Here is a tiny trained network, its code and every weight. The questions are about switching its units off for an input and a target symbol, where a switched-off unit gives its printed mean instead of its output.

import numpy as np


def w(rows, s, z=0):
    codes = np.array(rows[::2]) - 128.0
    scale = np.full(codes.shape[1], s)
    scale[-1] = z or s
    return codes * scale


def f(y):
    return y / 2 * (1 + np.tanh(0.7978845608 * (y + 0.044715 * y**3)))


def softmax(a):
    e = np.exp(a - a.max(-1, keepdims=True))
    return e / e.sum(-1, keepdims=True)


def log_softmax(a):
    a = a - a.max(-1, keepdims=True)
    return a - np.log(np.exp(a).sum(-1, keepdims=True))


def net(x, mask):
    ids = ['βγδζθξφω'.index(c) for c in x.split()]
    T = len(ids)
    res = E[ids] + P[:T]
    u = 0
    for l in range(2):
        r = res
        for j in range(3):
            rows = slice(4 * j, 4 * j + 4)
            q, k, v = (r @ M[l][rows].T for M in (Q, K, V))
            z = softmax(np.where(np.tri(T) > 0, q @ k.T / 4**0.5, -1e9)) @ v
            o = O[l][rows]
            res = res + np.where(mask[u + j], z, o[:, -1]) @ o[:, :-1]
        u += 3
        y = f(res @ A[l][:, :-1].T + A[l][:, -1])
        res = res + np.where(mask[u : u + 4], y, B[l][:, -1]) @ B[l][:, :-1]
        u += 4
    return log_softmax(res[-1] @ U[:, :-1].T + U[:, -1])


Q, K, V, O, A, B = {}, {}, {}, {}, {}, {}
E = w([
[150,142,90],'β',
[74,173,164],'γ',
[121,136,222],'δ',
[173,124,135],'ζ',
[110,152,168],'θ',
[255,211,183],'ξ',
[104,154,184],'φ',
[130,210,15],'ω',
],0.013)
P = w([
[203,127,145],'0',
[171,186,188],'1',
[177,199,190],'2',
[176,212,191],'3',
[180,219,186],'4',
[179,230,185],'5',
[184,239,180],'6',
[182,253,171],'7',
],0.0047)
Q[0] = w([
[75,43,134],'0.h0',
[69,90,100],'0.h0',
[59,116,189],'0.h0',
[144,214,176],'0.h0',
[157,97,104],'0.h1',
[111,183,115],'0.h1',
[125,167,121],'0.h1',
[110,136,89],'0.h1',
[99,67,99],'0.h2',
[134,101,113],'0.h2',
[178,194,140],'0.h2',
[3,59,130],'0.h2',
],0.016)
K[0] = w([
[103,54,155],'0.h0',
[161,31,173],'0.h0',
[99,166,176],'0.h0',
[158,248,116],'0.h0',
[191,99,120],'0.h1',
[81,156,120],'0.h1',
[103,160,100],'0.h1',
[141,142,97],'0.h1',
[87,81,132],'0.h2',
[64,78,110],'0.h2',
[146,178,117],'0.h2',
[99,83,155],'0.h2',
],0.016)
V[0] = w([
[81,134,73],'0.h0',
[111,191,60],'0.h0',
[65,126,254],'0.h0',
[203,158,107],'0.h0',
[145,120,155],'0.h1',
[141,111,103],'0.h1',
[79,74,100],'0.h1',
[123,167,168],'0.h1',
[88,85,73],'0.h2',
[205,159,199],'0.h2',
[162,86,216],'0.h2',
[57,156,92],'0.h2',
],0.0086)
O[0] = w([
[5,186,131,155],'0.h0',
[58,191,84,251],'0.h0',
[145,2,132,2],'0.h0',
[171,191,101,217],'0.h0',
[114,52,106,119],'0.h1',
[161,125,197,122],'0.h1',
[188,179,161,63],'0.h1',
[122,82,148,156],'0.h1',
[56,152,232,68],'0.h2',
[254,114,49,194],'0.h2',
[214,69,143,69],'0.h2',
[3,155,159,125],'0.h2',
],0.0054,0.0078)
A[0] = w([
[168,120,25,60],'0.n0',
[2,167,100,94],'0.n1',
[241,61,54,23],'0.n2',
[234,122,178,253],'0.n3',
],0.0067,0.0051)
B[0] = w([
[76,254,216,171],'0.n0',
[138,113,228,254],'0.n1',
[100,237,172,181],'0.n2',
[209,91,128,205],'0.n3',
],0.007,0.0081)
Q[1] = w([
[150,181,179],'1.h0',
[112,160,208],'1.h0',
[108,127,150],'1.h0',
[139,67,71],'1.h0',
[44,142,85],'1.h1',
[254,132,131],'1.h1',
[189,70,92],'1.h1',
[120,5,159],'1.h1',
[98,30,104],'1.h2',
[93,123,112],'1.h2',
[58,140,172],'1.h2',
[90,34,90],'1.h2',
],0.0095)
K[1] = w([
[62,148,100],'1.h0',
[80,203,99],'1.h0',
[141,157,137],'1.h0',
[159,88,149],'1.h0',
[127,187,201],'1.h1',
[125,100,55],'1.h1',
[114,2,105],'1.h1',
[104,49,157],'1.h1',
[125,11,136],'1.h2',
[91,108,198],'1.h2',
[182,143,250],'1.h2',
[105,20,170],'1.h2',
],0.011)
V[1] = w([
[121,106,162],'1.h0',
[154,121,163],'1.h0',
[148,110,138],'1.h0',
[75,168,90],'1.h0',
[67,164,157],'1.h1',
[98,138,201],'1.h1',
[125,103,7],'1.h1',
[96,146,102],'1.h1',
[116,137,104],'1.h2',
[57,125,132],'1.h2',
[113,148,90],'1.h2',
[109,141,97],'1.h2',
],0.011)
O[1] = w([
[119,88,89,75],'1.h0',
[87,134,81,99],'1.h0',
[56,109,109,73],'1.h0',
[182,153,179,253],'1.h0',
[137,220,185,197],'1.h1',
[189,181,223,144],'1.h1',
[3,168,60,55],'1.h1',
[115,229,144,160],'1.h1',
[180,148,131,149],'1.h2',
[178,169,236,86],'1.h2',
[135,151,149,180],'1.h2',
[176,147,141,157],'1.h2',
],0.0043,0.012)
A[1] = w([
[144,47,143,114],'1.n0',
[52,57,174,234],'1.n1',
[148,153,34,163],'1.n2',
[2,116,115,254],'1.n3',
],0.0095,0.0089)
B[1] = w([
[201,69,189,141],'1.n0',
[60,41,251,137],'1.n1',
[92,130,110,254],'1.n2',
[22,175,201,129],'1.n3',
],0.014,0.0078)
U = w([
[18,175,69,195],'β',
[2,134,191,73],'γ',
[221,83,195,19],'δ',
[236,116,70,186],'ζ',
[104,99,168,152],'θ',
[161,132,149,2],'ξ',
[127,99,185,97],'φ',
[186,185,204,129],'ω',
],0.0058,0.0068)

Each question gives the input, a string of symbols that net reads in full, and the target symbol t.
The units are the heads (4 rows each of Q, K, V and O) and the neurons (one row each of A and B). Each row of codes is followed by its name. A weight is (code - 128) times the scale printed after its matrix; where a second scale follows, it is the last column's (O, A, B and U).
mask holds one flag per unit, layer by layer, with each layer's heads first. A switched-off unit (its flag False) gives its mean, the last column of its rows in O or B, instead of its output. The means were averaged over made-up inputs and are rounded, as every weight is.
A unit's drop is (log p(t) with every unit on - log p(t) with that unit switched off) / (log p(t) with every unit on - log p(t) with every unit switched off).
The circuit of an input: a set's keep is (log p(t) with only the set's units on - log p(t) with every unit switched off) / (log p(t) with every unit on - log p(t) with every unit switched off). Starting from the 12 units with the biggest drops (on a tie, the unit counted first), units are removed one at a time, each time the one whose removal leaves the highest keep (on an exact tie, the one counted first), for as long as the keep stays at least 0.8.
circuit, biggest first: the units of the circuit, biggest drop first
most important unit: the unit with the biggest drop
k most important neurons: the k neurons with the biggest drops, biggest first
top k neurons in layer l: the k neurons of layer l with the biggest drops, biggest first
which heads matter: for each layer, one digit per head in row order, 1 if its drop is at least 0.15 and else 0, layers parted by /
drop when u is switched off: that unit's drop, to one decimal
input ζ ζ ω ξ β ω, target β: most important unit	0.n1
input β ξ θ ζ ω ζ ζ δ, target ζ: circuit, biggest first	(0.h2, 0.n3, 1.h1)
input θ ω γ θ ξ γ θ, target β: circuit, biggest first	(0.n1, 1.n2, 0.h2, 1.h1)
input ζ ξ ω ω β, target ζ: which heads matter	101 / 010
input φ δ ω φ ω γ β ξ, target ζ: circuit, biggest first	(0.h2, 1.h1)
input ζ δ δ, target δ: circuit, biggest first	(0.h0, 1.n0, 1.h1)
input ζ ζ ζ θ β, target β: which heads matter	000 / 111
input ω ζ γ ζ γ β ξ β, target β: 4 most important neurons	(0.n1, 1.n2, 0.n3, 1.n0)
input ζ γ ζ γ, target γ: which heads matter	100 / 111
input θ γ θ, target θ: 3 most important neurons	(0.n1, 1.n0, 1.n1)
input θ β ζ δ, target δ: 3 most important neurons	(1.n0, 0.n3, 1.n1)
input β β ξ ω ζ ζ, target β: which heads matter	000 / 010
input γ ξ ω, target ζ: circuit, biggest first	(0.n2, 0.h2, 1.h1)
input ω γ ξ ω β ω ω γ, target β: 2 most important neurons	(0.n2, 0.n1)
input ω ζ δ β β ξ ω γ, target ζ: 2 most important neurons	(0.n0, 0.n1)
input γ γ ξ β, target ζ: circuit, biggest first	(0.h2)
input ξ ζ θ, target ζ: circuit, biggest first	(0.h2, 1.h1)
input ζ γ δ θ, target θ: top 3 neurons in layer 1	(1.n1, 1.n3, 1.n0)
input ζ θ ω ξ θ ω ω, target β: circuit, biggest first	(0.h2, 1.n2, 1.h1)
input δ ζ ω δ φ ω ξ ζ, target β: 4 most important neurons	(0.n1, 1.n2, 0.n2, 1.n0)
input β β β ζ, target ζ: 3 most important neurons	(0.n3, 1.n1, 1.n3)
input β ξ δ θ, target ζ: circuit, biggest first	(0.h2)
input ξ γ ζ ζ δ ω β φ, target ζ: which heads matter	001 / 000
input β ζ ζ, target ζ: top 2 neurons in layer 0	(0.n3, 0.n1)
input γ γ β φ ζ ξ, target ζ: drop when 0.n3 is switched off	0.2
input β δ β φ ζ γ γ γ, target γ: drop when 0.n3 is switched off	0.1
input ω ω ζ ω ξ γ, target ζ: drop when 0.n1 is switched off	0.6
input ζ ζ ξ ω, target ζ: drop when 1.n0 is switched off	0.0
